Here is a tiny trained network, its code and every weight. The questions are about switching its units off for an input and a class, where a switched-off unit gives its printed mean instead of its output.

import numpy as np


def w(rows, s, z=0):
    codes = np.array(rows[::2]) - 128.0
    scale = np.full(codes.shape[1], s)
    scale[-1] = z or s
    return codes * scale


def f(y):
    return y / 2 * (1 + np.tanh(0.7978845608 * (y + 0.044715 * y**3)))


def log_softmax(a):
    a = a - a.max(-1, keepdims=True)
    return a - np.log(np.exp(a).sum(-1, keepdims=True))


def net(x, mask):
    res = np.array(x, float).reshape(1, 6) / 4 @ E
    y = f(res @ A[0][:, :-1].T + A[0][:, -1])
    res = res + np.where(mask, y, B[0][:, -1]) @ B[0][:, :-1]
    return log_softmax(res[-1] @ U[:, :-1].T + U[:, -1])


A, B = {}, {}
E = w([
[132,77,113,2],'x0',
[194,225,51,132],'x1',
[126,131,127,127],'x2',
[127,131,128,132],'x3',
[129,127,131,125],'x4',
[179,235,225,112],'x5',
],0.0071)
A[0] = w([
[56,122,178,89,66],'N1',
[117,82,45,139,243],'N2',
[113,95,149,118,72],'N3',
[171,170,58,103,45],'N4',
[187,142,159,199,169],'N5',
[69,106,92,133,100],'N6',
[183,228,177,100,136],'N7',
[142,187,183,173,170],'N8',
[191,137,194,135,75],'N9',
[193,149,109,161,110],'N10',
[138,114,71,5,82],'N11',
[52,103,209,212,90],'N12',
[149,128,176,129,57],'N13',
[136,133,224,121,74],'N14',
[108,132,116,184,254],'N15',
[100,93,95,143,138],'N16',
[84,129,111,111,195],'N17',
[102,96,76,120,54],'N18',
[126,187,204,65,92],'N19',
[168,118,160,125,203],'N20',
[177,120,114,54,229],'N21',
[172,172,69,112,43],'N22',
[145,172,76,201,119],'N23',
[146,176,156,153,75],'N24',
],0.012,0.0049)
B[0] = w([
[150,66,123,111,153],'N1',
[80,178,166,203,254],'N2',
[151,77,75,165,133],'N3',
[205,61,130,102,167],'N4',
[78,93,155,92,197],'N5',
[212,186,70,195,162],'N6',
[153,176,108,146,246],'N7',
[48,136,163,160,216],'N8',
[178,146,90,162,159],'N9',
[153,56,137,78,161],'N10',
[148,121,217,147,211],'N11',
[154,41,146,74,210],'N12',
[163,98,77,153,128],'N13',
[172,119,84,220,169],'N14',
[29,137,152,95,217],'N15',
[165,193,64,111,172],'N16',
[128,176,104,112,168],'N17',
[173,132,141,189,153],'N18',
[140,153,71,183,194],'N19',
[100,172,88,129,169],'N20',
[96,173,215,89,218],'N21',
[224,1,88,113,161],'N22',
[173,101,190,71,195],'N23',
[145,100,112,125,157],'N24',
],0.0076,0.0069)
U = w([
[174,172,30,247,51],'0',
[199,13,104,105,77],'1',
[80,163,119,103,255],'2',
[89,135,185,86,26],'3',
[78,167,103,108,198],'4',
[77,171,96,105,165],'5',
],0.013,0.0041)

Each question gives the input, the list of numbers given to net, and the class t.
The units are the neurons (one row each of A and B). Each row of codes is followed by its name. A weight is (code - 128) times the scale printed after its matrix; where a second scale follows, it is the last column's (A, B and U).
mask holds one flag per neuron, in row order. A switched-off neuron (its flag False) gives its mean, the last column of its row in B, instead of its output. The means were averaged over made-up inputs and are rounded, as every weight is.
A unit's drop is (log p(t) with every unit on - log p(t) with that unit switched off) / (log p(t) with every unit on - log p(t) with every unit switched off).
The circuit of an input: a set's keep is (log p(t) with only the set's units on - log p(t) with every unit switched off) / (log p(t) with every unit on - log p(t) with every unit switched off). Starting from the 12 units with the biggest drops (on a tie, the unit counted first), units are removed one at a time, each time the one whose removal leaves the highest keep (on an exact tie, the one counted first), for as long as the keep stays at least 0.8.
units of the circuit, in order: the units of the circuit, biggest drop first
most important unit: the unit with the biggest drop
top k neurons: the k neurons with the biggest drops, biggest first
drop of u: that unit's drop, to one decimal
input [4,6,-5,-2,-1,0], class 1: units of the circuit, in order	[N22]
input [6,5,-3,5,2,0], class 3: units of the circuit, in order	[N21 N11]
input [3,5,-5,-7,-6,7], class 0: top 2 neurons	[N19 N7]
input [-2,-7,7,5,-3,2], class 1: units of the circuit, in order	[N12 N2]
input [8,5,7,6,5,-8], class 0: top 4 neurons	[N2 N6 N18 N15]
input [-7,3,6,3,4,4], class 3: units of the circuit, in order	[N23 N5]
input [-8,2,-7,-7,5,-5], class 3: units of the circuit, in order	[N23 N15]
input [3,-6,3,0,1,4], class 1: units of the circuit, in order	[N2 N1]
input [5,3,1,0,-2,-3], class 3: top 4 neurons	[N11 N21 N19 N7]
input [-8,-2,-4,-2,5,-6], class 3: units of the circuit, in order	[N12 N15]
input [-1,-5,-5,0,-2,3], class 1: top 3 neurons	[N2 N12 N21]
input [-2,4,-3,2,-5,7], class 0: top 3 neurons	[N7 N19 N9]
input [-8,-2,4,8,-5,-3], class 3: units of the circuit, in order	[N12 N23 N15]
input [8,-5,3,8,-5,-5], class 3: units of the circuit, in order	[N21]
input [3,8,-6,0,6,-7], class 1: top 3 neurons	[N22 N4 N7]
input [5,4,2,-5,1,-7], class 0: top 2 neurons	[N6 N18]
input [-5,-5,-1,-3,-5,1], class 1: top 3 neurons	[N12 N2 N21]
input [8,8,2,1,7,0], class 1: top 2 neurons	[N22 N4]
input [7,-1,-1,-3,-4,-5], class 3: top 3 neurons	[N11 N21 N19]
input [-3,-7,3,-1,6,5], class 1: units of the circuit, in order	[N12 N14]
input [3,8,-6,8,5,8], class 0: most important unit	N7
input [2,2,4,7,-5,7], class 0: top 2 neurons	[N19 N7]
input [3,6,6,-4,1,-7], class 0: drop of N11	-0.1
input [-8,2,7,7,7,-1], class 3: drop of N9	0.0
input [5,-5,7,2,-2,-8], class 0: drop of N2	0.1
input [6,-8,-4,-4,-2,0], class 1: drop of N22	-0.1
input [3,-3,6,-8,-3,-8], class 0: most important unit	N6
